Below is a small trained network, with its code and all its weights. Each question gives an input and a target symbol and asks what happens when units are switched off, that is, made to give their printed mean instead of their output.

import numpy as np


def w(rows, s, z=0):
    codes = np.array(rows[::2]) - 128.0
    scale = np.full(codes.shape[1], s)
    scale[-1] = z or s
    return codes * scale


def norm(h):
    return h / np.sqrt((h * h).mean(-1, keepdims=True) + 1e-5)


def f(y):
    return np.maximum(y, 0)


def softmax(a):
    e = np.exp(a - a.max(-1, keepdims=True))
    return e / e.sum(-1, keepdims=True)


def log_softmax(a):
    a = a - a.max(-1, keepdims=True)
    return a - np.log(np.exp(a).sum(-1, keepdims=True))


def net(x, mask):
    ids = ['αβγζθπ'.index(c) for c in x.split()]
    T = len(ids)
    res = E[ids] + P[:T]
    r = norm(res)
    for j in range(2):
        rows = slice(3 * j, 3 * j + 3)
        q, k, v = (r @ M[0][rows].T for M in (Q, K, V))
        z = softmax(np.where(np.tri(T) > 0, q @ k.T / 3**0.5, -1e9)) @ v
        o = O[0][rows]
        res = res + np.where(mask[j], z, o[:, -1]) @ o[:, :-1]
    y = f(norm(res) @ A[0][:, :-1].T + A[0][:, -1])
    res = res + np.where(mask[2:18], y, B[0][:, -1]) @ B[0][:, :-1]
    return log_softmax(norm(res)[-1] @ U[:, :-1].T + U[:, -1])


Q, K, V, O, A, B = {}, {}, {}, {}, {}, {}
E = w([
[40,102,75,174],'α',
[143,231,169,128],'β',
[99,142,100,36],'γ',
[89,187,171,115],'ζ',
[233,69,69,122],'θ',
[186,246,42,26],'π',
],0.012)
P = w([
[204,128,176,88],'0',
[190,130,158,112],'1',
[159,127,139,142],'2',
[141,129,128,162],'3',
[125,132,122,186],'4',
[106,129,114,206],'5',
[88,126,98,233],'6',
[85,128,83,244],'7',
[61,129,92,231],'8',
],0.011)
Q[0] = w([
[255,69,121,150],'h1',
[145,74,92,108],'h1',
[60,203,10,153],'h1',
[203,54,132,105],'h2',
[101,149,26,87],'h2',
[181,163,150,131],'h2',
],0.0094)
K[0] = w([
[110,94,254,86],'h1',
[49,142,231,111],'h1',
[107,204,106,193],'h1',
[187,125,212,38],'h2',
[208,114,168,242],'h2',
[120,112,172,156],'h2',
],0.01)
V[0] = w([
[25,139,147,72],'h1',
[65,105,77,53],'h1',
[109,65,198,108],'h1',
[167,31,173,62],'h2',
[205,131,154,249],'h2',
[69,143,139,96],'h2',
],0.013)
O[0] = w([
[71,153,121,116,165],'h1',
[124,179,66,182,114],'h1',
[11,159,194,177,69],'h1',
[107,64,109,183,2],'h2',
[101,77,147,95,143],'h2',
[143,176,191,135,168],'h2',
],0.011,0.0062)
A[0] = w([
[173,25,131,215,104],'n1',
[117,197,165,114,18],'n2',
[48,163,248,168,119],'n3',
[142,141,148,72,179],'n4',
[139,74,84,148,111],'n5',
[148,160,159,132,164],'n6',
[87,175,114,145,116],'n7',
[95,116,83,123,203],'n8',
[164,157,140,199,125],'n9',
[136,226,213,116,46],'n10',
[178,93,177,174,201],'n11',
[224,191,185,139,105],'n12',
[16,130,142,91,39],'n13',
[249,88,86,139,251],'n14',
[116,53,115,42,67],'n15',
[81,162,116,60,135],'n16',
],0.012,0.0028)
B[0] = w([
[2,108,128,166,150],'n1',
[43,120,160,104,199],'n2',
[133,214,78,42,204],'n3',
[191,121,215,169,197],'n4',
[69,138,104,121,143],'n5',
[104,51,125,159,184],'n6',
[195,164,130,178,176],'n7',
[173,105,189,177,155],'n8',
[214,138,212,169,156],'n9',
[23,126,112,147,254],'n10',
[83,162,69,158,154],'n11',
[119,90,103,174,231],'n12',
[8,72,123,25,163],'n13',
[51,111,51,22,192],'n14',
[146,123,201,232,148],'n15',
[113,156,211,96,200],'n16',
],0.0073,0.01)
U = w([
[26,201,217,106,45],'α',
[208,99,233,167,253],'β',
[130,190,117,198,107],'γ',
[2,80,163,77,153],'ζ',
[116,12,180,150,96],'θ',
[160,118,51,57,88],'π',
],0.008,0.0037)

Each question gives the input, a string of symbols that net reads in full, and the target symbol t.
The units are the heads (3 rows each of Q, K, V and O) and the neurons (one row each of A and B). Each row of codes is followed by its name. A weight is (code - 128) times the scale printed after its matrix; where a second scale follows, it is the last column's (O, A, B and U).
mask holds one flag per unit, heads first, then neurons. A switched-off unit (its flag False) gives its mean, the last column of its rows in O or B, instead of its output. The means were averaged over made-up inputs and are rounded, as every weight is.
A unit's drop is (log p(t) with every unit on - log p(t) with that unit switched off) / (log p(t) with every unit on - log p(t) with every unit switched off).
The circuit of an input: a set's keep is (log p(t) with only the set's units on - log p(t) with every unit switched off) / (log p(t) with every unit on - log p(t) with every unit switched off). Starting from the 12 units with the biggest drops (on a tie, the unit counted first), units are removed one at a time, each time the one whose removal leaves the highest keep (on an exact tie, the one counted first), for as long as the keep stays at least 0.8.
circuit, biggest first: the units of the circuit, biggest drop first
k most important neurons: the k neurons with the biggest drops, biggest first
which heads matter: for each layer, one digit per head in row order, 1 if its drop is at least 0.15 and else 0, layers parted by /
drop of u: that unit's drop, to one decimal
input α ζ γ β γ α, target γ: which heads matter	00
input α γ α ζ ζ π γ ζ, target γ: which heads matter	11
input β γ γ α, target β: which heads matter	10
input ζ β ζ γ ζ ζ π α ζ, target π: circuit, biggest first	h1
input ζ β π γ, target π: 2 most important neurons	n14; n10
input ζ γ ζ ζ ζ β π β γ, target π: which heads matter	10
input ζ α γ ζ γ α, target γ: circuit, biggest first	n7; n10; n2
input ζ ζ ζ ζ θ ζ π α α, target π: circuit, biggest first	h1; n10; n2
input ζ γ θ ζ ζ β θ ζ, target β: circuit, biggest first	h1; n2
input π ζ ζ α ζ π β, target π: circuit, biggest first	h1; n14
input γ β α, target β: which heads matter	00
input π γ β θ α ζ π, target π: which heads matter	10
input γ γ ζ, target γ: which heads matter	01
input ζ ζ θ, target ζ: which heads matter	11
input ζ γ ζ γ β, target γ: which heads matter	01
input ζ ζ β α θ α π, target π: which heads matter	10
input π β β γ, target β: which heads matter	00
input ζ ζ β ζ β β ζ, target β: 2 most important neurons	n4; n14
input β ζ θ, target ζ: 2 most important neurons	n14; n1
input θ γ γ ζ γ γ, target γ: most important neuron	n14
input ζ β ζ β γ, target β: most important neuron	n15
input ζ α π ζ, target π: drop of n1	0.1
input ζ γ γ γ γ π ζ α, target π: drop of n10	0.2
input ζ ζ β ζ ζ β α π β, target π: drop of h1	1.0
input ζ θ ζ, target θ: drop of n14	-0.1
